Where the symbols take the items:
@: Per->Nam, Gav->Soz, Fop->Pes, Zav->Nul, Bak->Nir, Kog->Guz, Suk->Veg, Suf->Zol, Nog->Tes, Kal->Rin, Ded->Vup, Gid->Biz, Zop->Puz, Tol->Suf, Fom->Vez, Dar->Vom, Tun->Fop, Fud->Lom, Fum->Vuk, Gir->Rud, Dod->Bap, Rur->Tev, Lod->Sed, Gab->Sot, Nom->Bov, Nur->Kez, Naf->Ziz, Lef->Kul, Nul->Vud, Sov->Tol, Kof->Nur, Pum->Nog, Tup->Vod, Mek->Kog, Lir->Lar, Vod->Giz, Pok->Duv, Zag->Pib, Zil->Lel, Ros->Zas, Med->Mit, Lol->Rof, Kis->Dap, Naz->Nim, Sog->Gim, Rar->Zav, Vuf->Niv, Mit->Fuf, Nir->Zar, Nok->Giv, Zar->Nok, Buz->Nez, Rom->Gov, Rem->Ber, Nim->Tis, Bal->Ges, Lel->Fon, Nas->Sog, Kig->Muk, Duv->Zug, Mok->Gid, Ges->Pok, Tev->Mok, Gim->Pid, Tes->Kig, Nam->Tun, Lak->Mon, Vom->Ket, Ber->Zak, Luf->Kir, Bap->Deg, Sot->Zes, Zud->Zuf, Ret->Rar, Dap->Rom, Kir->Bor, Nus->Gav, Ziz->Rem, Bas->Fom, Teg->Fer, Rir->Nas, Zek->Duk, Kel->Kof, Kez->Nek, Zan->Zul, Kuv->Zan, Tar->Dod, Dum->Pir, Vup->Zil, Vez->Gir, Kol->Sov, Vin->Tuz, Giz->Zop, Zul->Buz, Gaz->Tar, Pid->Rir, Zes->Fud, Zak->Naf, Tum->Teg, Nar->Med, Lik->Lak, Bor->Zag, Muk->Pum, Sed->Kal, Duk->Nus, Veg->Dar, Vud->Ret, Zol->Kol, Bon->Dum, Tuz->Kor, Rud->Bas, Bov->Bon, Dig->Bez, Vuk->Lol, Kul->Vin, Rof->Vam, Bez->Tum, Nek->Kel, Rin->Sop, Sop->Lod, Giv->Bak, Lar->Naz, Buf->Nar, Pib->Luf, Lom->Gab, Gov->Sug, Puz->Tup, Soz->Zek, Pir->Nom, Lek->Vuf, Gol->Laz, Mon->Gol, Kor->Lef, Fer->Dig, Pes->Per, Tis->Lir, Laz->Lik, Ket->Suk, Zug->Bal, Guz->Ros, Biz->Rur, Nez->Kuv, Vam->Fum, Niv->Zud, Zuf->Lek, Deg->Gaz, Fuf->Buf, Sug->Kis, Fon->Ded, Zas->Mek
&: Per->Pes, Gav->Nus, Fop->Tun, Zav->Rar, Bak->Giv, Kog->Mek, Suk->Ket, Suf->Tol, Nog->Pum, Kal->Sed, Ded->Fon, Gid->Mok, Zop->Giz, Tol->Sov, Fom->Bas, Dar->Veg, Tun->Nam, Fud->Zes, Fum->Vam, Gir->Vez, Dod->Tar, Rur->Biz, Lod->Sop, Gab->Lom, Nom->Pir, Nur->Kof, Naf->Zak, Lef->Kor, Nul->Zav, Sov->Kol, Kof->Kel, Pum->Muk, Tup->Puz, Mek->Zas, Lir->Tis, Vod->Tup, Pok->Ges, Zag->Bor, Zil->Vup, Ros->Guz, Med->Nar, Lol->Vuk, Kis->Sug, Naz->Lar, Sog->Nas, Rar->Ret, Vuf->Lek, Mit->Med, Nir->Bak, Nok->Zar, Zar->Nir, Buz->Zul, Rom->Dap, Rem->Ziz, Nim->Naz, Bal->Zug, Lel->Zil, Nas->Rir, Kig->Tes, Duv->Pok, Mok->Tev, Ges->Bal, Tev->Rur, Gim->Sog, Tes->Nog, Nam->Per, Lak->Lik, Vom->Dar, Ber->Rem, Luf->Pib, Bap->Dod, Sot->Gab, Zud->Niv, Ret->Vud, Dap->Kis, Kir->Luf, Nus->Duk, Ziz->Naf, Bas->Rud, Teg->Tum, Rir->Pid, Zek->Soz, Kel->Nek, Kez->Nur, Zan->Kuv, Kuv->Nez, Tar->Gaz, Dum->Bon, Vup->Ded, Vez->Fom, Kol->Zol, Vin->Kul, Giz->Vod, Zul->Zan, Gaz->Deg, Pid->Gim, Zes->Sot, Zak->Ber, Tum->Bez, Nar->Buf, Lik->Laz, Bor->Kir, Muk->Kig, Sed->Lod, Duk->Zek, Veg->Suk, Vud->Nul, Zol->Suf, Bon->Bov, Tuz->Vin, Rud->Gir, Bov->Nom, Dig->Fer, Vuk->Fum, Kul->Lef, Rof->Lol, Bez->Dig, Nek->Kez, Rin->Kal, Sop->Rin, Giv->Nok, Lar->Lir, Buf->Fuf, Pib->Zag, Lom->Fud, Gov->Rom, Puz->Zop, Soz->Gav, Pir->Dum, Lek->Zuf, Gol->Mon, Mon->Lak, Kor->Tuz, Fer->Teg, Pes->Fop, Tis->Nim, Laz->Gol, Ket->Vom, Zug->Duv, Guz->Kog, Biz->Gid, Nez->Buz, Vam->Rof, Niv->Vuf, Zuf->Zud, Deg->Bap, Fuf->Mit, Sug->Gov, Fon->Lel, Zas->Ros
*: Per->Rof, Gav->Giz, Fop->Vuk, Zav->Lod, Bak->Nez, Kog->Pes, Suk->Rur, Suf->Zav, Nog->Zek, Kal->Veg, Ded->Fom, Gid->Tol, Zop->Zud, Tol->Rar, Fom->Naz, Dar->Mok, Tun->Fum, Fud->Dap, Fum->Gim, Gir->Tis, Dod->Kel, Rur->Zol, Lod->Ket, Gab->Gov, Nom->Gab, Nur->Pib, Naf->Nog, Lef->Med, Nul->Sed, Sov->Ret, Kof->Zag, Pum->Soz, Tup->Lek, Mek->Fop, Lir->Tuz, Vod->Vuf, Pok->Bez, Zag->Pok, Zil->Gir, Ros->Nam, Med->Ded, Lol->Rir, Kis->Zar, Naz->Lef, Sog->Lak, Rar->Sop, Vuf->Rem, Mit->Vup, Nir->Kuv, Nok->Zul, Zar->Zan, Buz->Pir, Rom->Giv, Rem->Kig, Nim->Kul, Bal->Fer, Lel->Rud, Nas->Lik, Kig->Nus, Duv->Tum, Mok->Sov, Ges->Dig, Tev->Kol, Gim->Mon, Tes->Duk, Nam->Vam, Lak->Ros, Vom->Gid, Ber->Muk, Luf->Zug, Bap->Kof, Sot->Sug, Zud->Zak, Ret->Rin, Dap->Nok, Kir->Bal, Nus->Vod, Ziz->Tes, Bas->Lar, Teg->Gaz, Rir->Laz, Zek->Puz, Kel->Bor, Kez->Luf, Zan->Bon, Kuv->Bov, Tar->Nek, Dum->Fud, Vup->Vez, Vez->Nim, Kol->Vud, Vin->Fuf, Giz->Niv, Zul->Dum, Gaz->Kez, Pid->Gol, Zes->Kis, Zak->Pum, Tum->Deg, Nar->Fon, Lik->Guz, Bor->Ges, Muk->Gav, Sed->Suk, Duk->Tup, Veg->Tev, Vud->Kal, Zol->Nul, Bon->Zes, Tuz->Buf, Rud->Lir, Bov->Sot, Dig->Dod, Vuk->Pid, Kul->Mit, Rof->Nas, Bez->Bap, Nek->Kir, Rin->Dar, Sop->Vom, Giv->Buz, Lar->Kor, Buf->Lel, Pib->Duv, Lom->Rom, Gov->Bak, Puz->Zuf, Soz->Zop, Pir->Lom, Lek->Ziz, Gol->Mek, Mon->Zas, Kor->Nar, Fer->Tar, Pes->Lol, Tis->Vin, Laz->Kog, Ket->Biz, Zug->Teg, Guz->Per, Biz->Suf, Nez->Nom, Vam->Sog, Niv->Ber, Zuf->Naf, Deg->Nur, Fuf->Zil, Sug->Nir, Fon->Bas, Zas->Tun
%: Per->Lik, Gav->Ber, Fop->Gol, Zav->Biz, Bak->Gab, Kog->Rir, Suk->Nul, Suf->Ket, Nog->Zuf, Kal->Kol, Ded->Lef, Gid->Sop, Zop->Pum, Tol->Vom, Fom->Med, Dar->Ret, Tun->Mon, Fud->Zul, Fum->Zas, Gir->Fuf, Dod->Ges, Rur->Sed, Lod->Suf, Gab->Nez, Nom->Bak, Nur->Tum, Naf->Puz, Lef->Fom, Nul->Rur, Sov->Dar, Kof->Bez, Pum->Zud, Tup->Tes, Mek->Pid, Lir->Lel, Vod->Kig, Pok->Kof, Zag->Bap, Zil->Vin, Ros->Sog, Med->Naz, Lol->Kog, Kis->Bon, Naz->Ded, Sog->Nam, Rar->Gid, Vuf->Nus, Mit->Nim, Nir->Sot, Nok->Fud, Zar->Zes, Buz->Rom, Rom->Pir, Rem->Vod, Nim->Vup, Bal->Nek, Lel->Tuz, Nas->Per, Kig->Vuf, Duv->Nur, Mok->Rin, Ges->Kel, Tev->Kal, Gim->Tun, Tes->Lek, Nam->Lak, Lak->Vam, Vom->Rar, Ber->Giz, Luf->Gaz, Bap->Pok, Sot->Kuv, Zud->Soz, Ret->Mok, Dap->Dum, Kir->Tar, Nus->Rem, Ziz->Tup, Bas->Nar, Teg->Luf, Rir->Pes, Zek->Naf, Kel->Dig, Kez->Teg, Zan->Kis, Kuv->Sug, Tar->Bal, Dum->Nok, Vup->Kul, Vez->Mit, Kol->Veg, Vin->Gir, Giz->Muk, Zul->Dap, Gaz->Zug, Pid->Fop, Zes->Zan, Zak->Zop, Tum->Pib, Nar->Lar, Lik->Rof, Bor->Dod, Muk->Niv, Sed->Zol, Duk->Ziz, Veg->Vud, Vud->Tev, Zol->Suk, Bon->Zar, Tuz->Rud, Rud->Buf, Bov->Nir, Dig->Bor, Vuk->Mek, Kul->Vez, Rof->Guz, Bez->Zag, Nek->Fer, Rin->Sov, Sop->Tol, Giv->Lom, Lar->Fon, Buf->Lir, Pib->Deg, Lom->Buz, Gov->Nom, Puz->Nog, Soz->Zak, Pir->Giv, Lek->Duk, Gol->Vuk, Mon->Fum, Kor->Bas, Fer->Kir, Pes->Laz, Tis->Zil, Laz->Lol, Ket->Zav, Zug->Kez, Guz->Nas, Biz->Lod, Nez->Gov, Vam->Ros, Niv->Gav, Zuf->Zek, Deg->Duv, Fuf->Tis, Sug->Bov, Fon->Kor, Zas->Gim
+: Per->Nas, Gav->Niv, Fop->Pid, Zav->Ket, Bak->Nom, Kog->Lol, Suk->Zol, Suf->Lod, Nog->Puz, Kal->Tev, Ded->Naz, Gid->Rar, Zop->Zak, Tol->Sop, Fom->Lef, Dar->Sov, Tun->Gim, Fud->Nok, Fum->Mon, Gir->Vin, Dod->Bor, Rur->Nul, Lod->Biz, Gab->Bak, Nom->Gov, Nur->Duv, Naf->Zek, Lef->Ded, Nul->Suk, Sov->Rin, Kof->Pok, Pum->Zop, Tup->Ziz, Mek->Vuk, Lir->Buf, Vod->Rem, Pok->Bap, Zag->Bez, Zil->Tis, Ros->Vam, Med->Fom, Lol->Laz, Kis->Zan, Naz->Med, Sog->Ros, Rar->Vom, Vuf->Kig, Mit->Vez, Nir->Bov, Nok->Dum, Zar->Bon, Buz->Lom, Rom->Buz, Rem->Nus, Nim->Mit, Bal->Tar, Lel->Lir, Nas->Guz, Kig->Vod, Duv->Deg, Mok->Ret, Ges->Dod, Tev->Vud, Gim->Zas, Tes->Tup, Nam->Sog, Lak->Nam, Vom->Tol, Ber->Gav, Luf->Teg, Bap->Zag, Sot->Nir, Zud->Pum, Ret->Dar, Dap->Zul, Kir->Fer, Nus->Vuf, Ziz->Duk, Bas->Kor, Teg->Kez, Rir->Kog, Zek->Zuf, Kel->Ges, Kez->Zug, Zan->Zes, Kuv->Sot, Tar->Kir, Dum->Dap, Vup->Nim, Vez->Kul, Kol->Kal, Vin->Zil, Giz->Ber, Zul->Fud, Gaz->Luf, Pid->Mek, Zes->Zar, Zak->Soz, Tum->Nur, Nar->Bas, Lik->Per, Bor->Dig, Muk->Giz, Sed->Rur, Duk->Lek, Veg->Kol, Vud->Veg, Zol->Sed, Bon->Kis, Tuz->Lel, Rud->Tuz, Bov->Sug, Dig->Kel, Vuk->Gol, Kul->Vup, Rof->Lik, Bez->Kof, Nek->Bal, Rin->Mok, Sop->Gid, Giv->Pir, Lar->Nar, Buf->Rud, Pib->Tum, Lom->Giv, Gov->Nez, Puz->Naf, Soz->Zud, Pir->Rom, Lek->Tes, Gol->Fop, Mon->Tun, Kor->Fon, Fer->Nek, Pes->Rir, Tis->Fuf, Laz->Pes, Ket->Suf, Zug->Gaz, Guz->Rof, Biz->Zav, Nez->Gab, Vam->Lak, Niv->Muk, Zuf->Nog, Deg->Pib, Fuf->Gir, Sug->Kuv, Fon->Lar, Zas->Fum
§: Per->Biz, Gav->Bal, Fop->Mok, Zav->Zek, Bak->Nam, Kog->Vom, Suk->Lek, Suf->Nog, Nog->Zag, Kal->Vod, Ded->Buz, Gid->Zak, Zop->Dig, Tol->Pum, Fom->Pir, Dar->Niv, Tun->Tev, Fud->Laz, Fum->Kol, Gir->Bov, Dod->Kor, Rur->Ziz, Lod->Puz, Gab->Lak, Nom->Sog, Nur->Mit, Naf->Kof, Lef->Rom, Nul->Duk, Sov->Muk, Kof->Med, Pum->Bor, Tup->Tum, Mek->Dar, Lir->Zes, Vod->Teg, Pok->Fom, Zag->Ded, Zil->Kuv, Ros->Suk, Med->Giv, Lol->Tol, Kis->Mek, Naz->Lom, Sog->Nul, Rar->Soz, Vuf->Gaz, Mit->Bak, Nir->Tun, Nok->Pes, Zar->Fop, Buz->Rof, Rom->Guz, Rem->Kez, Nim->Gab, Bal->Rud, Lel->Zan, Nas->Zav, Kig->Luf, Duv->Vez, Mok->Ber, Ges->Bas, Tev->Rem, Gim->Vud, Tes->Pib, Nam->Rur, Lak->Sed, Vom->Zud, Ber->Nek, Luf->Zil, Bap->Lef, Sot->Mon, Zud->Dod, Ret->Gav, Dap->Kog, Kir->Lel, Nus->Zug, Ziz->Nur, Bas->Dum, Teg->Tis, Rir->Rar, Zek->Pok, Kel->Nar, Kez->Fuf, Zan->Vuk, Kuv->Fum, Tar->Tuz, Dum->Rir, Vup->Nez, Vez->Nom, Kol->Kig, Vin->Sug, Giz->Fer, Zul->Lol, Gaz->Vin, Pid->Ret, Zes->Gol, Zak->Kel, Tum->Nim, Nar->Nok, Lik->Lod, Bor->Fon, Muk->Kir, Sed->Tup, Duk->Duv, Veg->Vuf, Vud->Nus, Zol->Tes, Bon->Pid, Tuz->Kis, Rud->Bon, Bov->Gim, Dig->Lar, Vuk->Sov, Kul->Gov, Rof->Suf, Bez->Naz, Nek->Buf, Rin->Giz, Sop->Zop, Giv->Per, Lar->Fud, Buf->Zar, Pib->Vup, Lom->Lik, Gov->Ros, Puz->Bez, Soz->Ges, Pir->Nas, Lek->Deg, Gol->Rin, Mon->Kal, Kor->Dap, Fer->Lir, Pes->Gid, Tis->Sot, Laz->Sop, Ket->Zuf, Zug->Gir, Guz->Ket, Biz->Naf, Nez->Vam, Vam->Zol, Niv->Tar, Zuf->Bap, Deg->Kul, Fuf->Nir, Sug->Zas, Fon->Zul, Zas->Veg

In the rows, 25 means zero.

The rows follow the links: the fewer symbols apart two items are, the more alike their rows tend to be.

Each row, then its item:
[ 40  32  28  18  23  33  15  30  28  24  29  23  22  26  17  21  29  22  31  29  14  27  30  22  18  29  30  20  30  26  29  25  17  39  24  36  21  18]: Zak
[ 21  26  26  21  24  30  25  28  21  22  26   7  20  21  20  25  34  20  27  28  24  30  31  30  21  29  22  34  29  19  36  37  29  18  17  26  14  25]: Zuf
[ 14  18  25  25  30  16  38  31  24  26  25  28  30  22  25  30  18  27  20  24  35  23  24  28  33  32  20  30  17  28  23  26  36  18  27  22  21  24]: Nez
[ 31  28  30  21  27  18  40  27  26  28  25  29  25  26  21  16  23  25  35  28  24  37  25  22  19  37  25  30  23  37  34  25  21  34  20  21  33  21]: Med
[  5  23  23  30  23  34  24  23  23  19  22  20  26  14  36  24  29  24  18  22  26  25  24  29  20  23  21  21  27  25  22  25  14  15  14  27  30  28]: Gaz
[ 26  31  25  24  27  31  16  24  28  27  12  30  27  16  33  29  22  14  15  15  21  27  17  29  20  25  35  17  24  23  20  17  23  25  20  30  20  29]: Vod
[ 20  18  27  31  21  22  28  18  23  21  22  18  23  29  22  35  20  32  24  21  40  18  27  35  24  25  23  31  25  25  29  34  40  13  23  16  21  29]: Ros
[ 20  27  28  20  31  16  36  24  27  35  13  35  31  21  33  27  17  17  20  20  27  36  18  26  24  32  28  29  19  31  28  18  25  28  20  16  29  31]: Nim
[ 17  23  33  20  22  27  28  32  23  29  17  22  24  13  27  33  23  17  13  21  21  27  26  31  26  30  24  21  19  22  23  32  30  19  24  32  11  27]: Tes
[ 23  29  29  26  24  34  22  22  28  20  21  34  26  16  30  21  24  23  23  20  23  31  23  24  16  27  27  10  29  36  22  17  15  30  16  33  33  23]: Kez
[ 34  24  26  25  29  12  27  26  27  32  13  32  31  30  29  33  12  18  18  17  31  27  18  28  26  27  31  28  18  26  27  21  43  28  26  18  19  30]: Lak
[ 18  22  21  29  21  35  16  22  22  19  23  16  26  20  30  33  24  29  16  20  32  13  26  32  20  18  23  19  28  22  25  29  31  16  24  29  18  30]: Veg
[ 23  31  24  27  29  25  23  24  31  20  31  39  28  20  23  15  27  32  34  27  22  24  21  18  22  28  27  18  29  34  22  15   9  36  23  25  38  25]: Buf
[ 32  25  20  20  31  16  21  31  26  24  32  23  30  31  15  30  25  29  27  27  23  12  24  21  38  21  25  33  22  16  22  28  34  26  38  28  16  26]: Lol
[ 39  22  32  26  24  24  28  23  24  23  19  32  29  31  23  31  13  30  27  23  34  29  25  30  17  30  29  19  22  37  31  28  37  26  25  22  21  22]: Nam
[ 24  31  26  17  29  22  29  29  25  36  19  21  25  22  27  15  28   9  25  21  17  40  21  24  25  34  24  32  19  21  28  20  25  32  18  27  23  25]: Bez
[ 31  22  32  29  28  20  36  21  26  25  21  34  32  29  26  26  12  31  29  23  36  32  22  24  16  31  25  24  19  41  31  24  31  29  21  18  30  21]: Bak
[ 21  30  20  24  30  24  16  26  30  30  21  30  26  18  32  15  31  17  22  23  15  25  19  20  27  25  28  21  24  22  18  13  13  31  24  33  32  27]: Fer
[ 14  29  19  23  29  22  29  21  25  20  37  16  24  26  18  15  32  29  31  30  24  20  27  21  30  28  20  39  27  22  28  25  17  24  24  20  34  29]: Kor
[ 23  26  33  25  17  21  40  24  24  30  30  25  17  31  22  17  27  30  30  32  25  40  30  22  25  28  18  32  30  27  35  27  18  27  22  16  34  22]: Fom
[ 39  26  26  28  19  33  17  24  20  25  30  19  19  36  21  27  32  30  31  31  24  23  34  21  26  17  26  24  32  17  28  33  27  28  31  24  24  19]: Rar
[ 25  22  22  38  19  22  25  18  28  22  34  32  23  32  23  22  25  38  31  31  32  19  22  20  29  17  23  24  28  28  21  24  17  21  35  19  41  23]: Bon
[ 14  27  25  25  28  27  22  24  26  32  15  35  27  14  38  23  24  14  17  18  19  32  18  23  21  22  28  19  22  29  18  14  16  27  21  27  25  29]: Teg
[ 23  25  31  28  26  21  37  24  26  25  16  36  27  22  26  22  15  24  27  24  27  36  25  28  18  34  24  22  23  41  30  23  20  31  15  19  34  26]: Mit
[ 29  32  26  22  30  20  30  25  30  23  33  29  26  26  19  13  26  27  35  32  19  29  24  19  23  30  25  28  28  31  28  23  14  39  24  22  34  23]: Nar
[  8  26  21  28  24  31  18  21  24  17  31  16  22  15  27  17  36  27  23  29  24  19  24  24  28  20  22  23  29  20  21  25  11  20  21  31  30  31]: Tar
[ 45  24  32  20  23  27  24  28  23  26  20  24  24  30  22  25  20  21  31  23  23  31  31  23  18  29  28  23  24  27  34  29  33  33  24  28  17  18]: Biz
[ 20  25  29  20  26  26  30  27  22  35  11  30  27  19  35  22  25  10  17  18  21  38  21  29  19  33  28  25  18  27  25  18  25  27  15  26  24  27]: Tum
[ 34  25  25  25  27  26  11  22  26  28  11  31  29  22  31  31  18  18  15  15  25  20  20  27  23  20  32  17  23  27  16  20  33  23  26  28  19  28]: Kal
[ 13  29  21  18  30  21  26  36  26  28  31  18  26  17  20  18  34  19  26  29  13  25  26  23  35  25  19  30  20  17  21  26  17  30  26  36  23  26]: Bor
[ 22  25  21  21  32  11  29  29  26  26  33  24  31  27  19  22  26  28  31  30  22  17  21  21  38  27  18  35  20  21  22  26  28  26  36  26  25  25]: Zul

Each walk starts at a row. The symbols on each line, taken left to right, move it on to the next item.
Answer with the item's row; about right is enough.
start [ 18  20  26  26  24  26  16  28  24  24  21  28  27  18  29  38  17  24  15  21  24  15  25  30  29  20  25  19  19  20  17  26  32  19  29  35  16  25]
§ @ % % + &	[  9  23  23  28  19  38  17  22  26  19  20  16  20  16  30  32  32  23  18  22  26  23  25  32  19  20  24  19  28  22  23  27  22  13  19  28  20  31]
& * & & * @	[ 21  23  28  15  27  24  26  36  22  27  22  16  21  21  21  28  28  15  20  28  19  31  31  25  32  29  23  32  21  14  27  31  29  24  24  34  10  24]
start [ 38  25  30  23  30  17  36  23  24  26  28  28  31  34  18  20  16  27  35  28  30  31  25  20  21  33  26  29  24  35  33  26  32  34  24  18  29  22]
* & % + § @	[ 29  23  26  19  30  12  31  30  24  28  27  20  26  30  17  34  19  23  26  26  27  20  25  26  35  29  22  35  18  20  25  33  41  24  34  24  13  27]
* * @ & + %	[ 40  24  23  17  31  13  27  27  27  34  19  22  28  34  22  25  19  17  29  22  26  25  22  23  28  31  29  33  18  22  29  24  41  30  30  18  17  24]
start [ 15  25  24  26  30  19  28  23  30  31  15  38  31  18  34  23  22  22  18  18  26  29  16  24  24  27  27  24  23  29  18  13  18  28  22  19  32  33]
§ & @ %	[ 10  19  24  29  30  14  30  25  24  23  24  34  32  20  27  31  17  32  19  25  32  13  19  27  36  25  21  25  18  27  17  21  31  19  31  26  25  28]
§ @ @ % @ + §	[ 30  25  26  14  26  23  25  34  22  28  27  15  25  26  21  34  25  18  23  25  24  22  28  26  30  27  24  32  20  16  26  33  38  21  29  30   9  20]
start [ 42  28  23  18  26  24  21  28  20  33  19  21  27  32  25  26  23  12  25  18  20  30  26  22  24  28  31  28  19  22  28  25  36  28  29  28  13  24]
& § + % §	[ 25  33  20  16  33  22  22  28  28  35  24  21  28  23  25  14  33  11  30  25  13  31  21  20  27  28  25  32  24  22  23  16  17  35  22  30  27  24]
§ * & * *	[  9  24  20  25  33  17  25  30  31  23  29  33  30  17  22  23  29  28  24  31  18  18  18  20  36  25  21  29  22  22  16  18  13  25  31  28  31  27]
start [ 27  23  20  26  35  14  21  22  30  28  25  36  33  27  30  21  22  24  27  22  25  15  13  15  31  25  27  25  23  28  18  14  27  31  33  23  34  29]
& & &	[ 30  26  24  19  33  12  34  26  26  33  24  27  32  34  24  19  18  18  30  24  27  31  20  22  29  33  25  36  17  27  30  19  34  30  27  16  28  27]
% % @	[ 12  18  24  31  27  22  37  20  21  23  26  20  30  26  26  28  19  30  25  26  39  23  25  31  24  28  14  34  22  30  28  30  36  14  22  16  27  29]
start [ 14  29  23  20  27  31  23  25  21  22  35  10  21  20  23  13  40  23  31  29  18  24  28  23  27  25  19  30  28  18  29  29  17  23  20  30  25  29]
+ & § * +	[  6  25  15  30  28  25  24  19  28  17  32  20  25  18  23  21  34  33  27  29  25  14  20  23  29  23  20  29  28  21  23  21  16  19  22  24  34  33]
+ § + *	[ 14  23  18  33  27  21  24  18  28  17  34  23  27  27  25  22  27  35  32  27  34   7  22  23  29  19  19  27  27  25  19  25  23  19  32  22  35  31]
start [ 31  33  27  20  28  29  23  28  24  24  30  28  26  25  23  10  32  22  35  30  16  33  28  19  22  31  25  23  28  32  28  20  13  36  22  30  30  21]
§ % * & @ @	[ 11  27  24  22  27  22  38  24  22  25  32  13  23  25  17  18  30  26  30  30  30  29  25  26  25  31  16  39  25  28  31  30  24  21  17  15  29  32]
@ % @	[ 14  22  27  36  16  29  33  19  27  25  25  36  19  23  30  24  23  35  20  28  30  31  26  24  21  20  23  19  29  31  25  22  13  20  22  15  42  26]
start [ 26  23  29  35  11  39  20  22  25  23  18  26  17  21  32  32  26  29  16  21  25  29  30  29  16  16  29  14  32  24  25  26  14  19  23  26  26  21]
& @ §	[ 17  25  30  33  17  34  26  21  22  25  25  31  17  19  34  24  30  29  17  23  27  35  29  26  23  19  22  15  30  28  21  24  10  20  20  25  32  24]
§ % + @ @	[ 23  28  27  30  21  24  31  25  27  26  35  24  18  30  21  12  32  34  33  33  22  33  29  19  29  24  21  30  33  25  30  25  12  28  29  19  39  19]
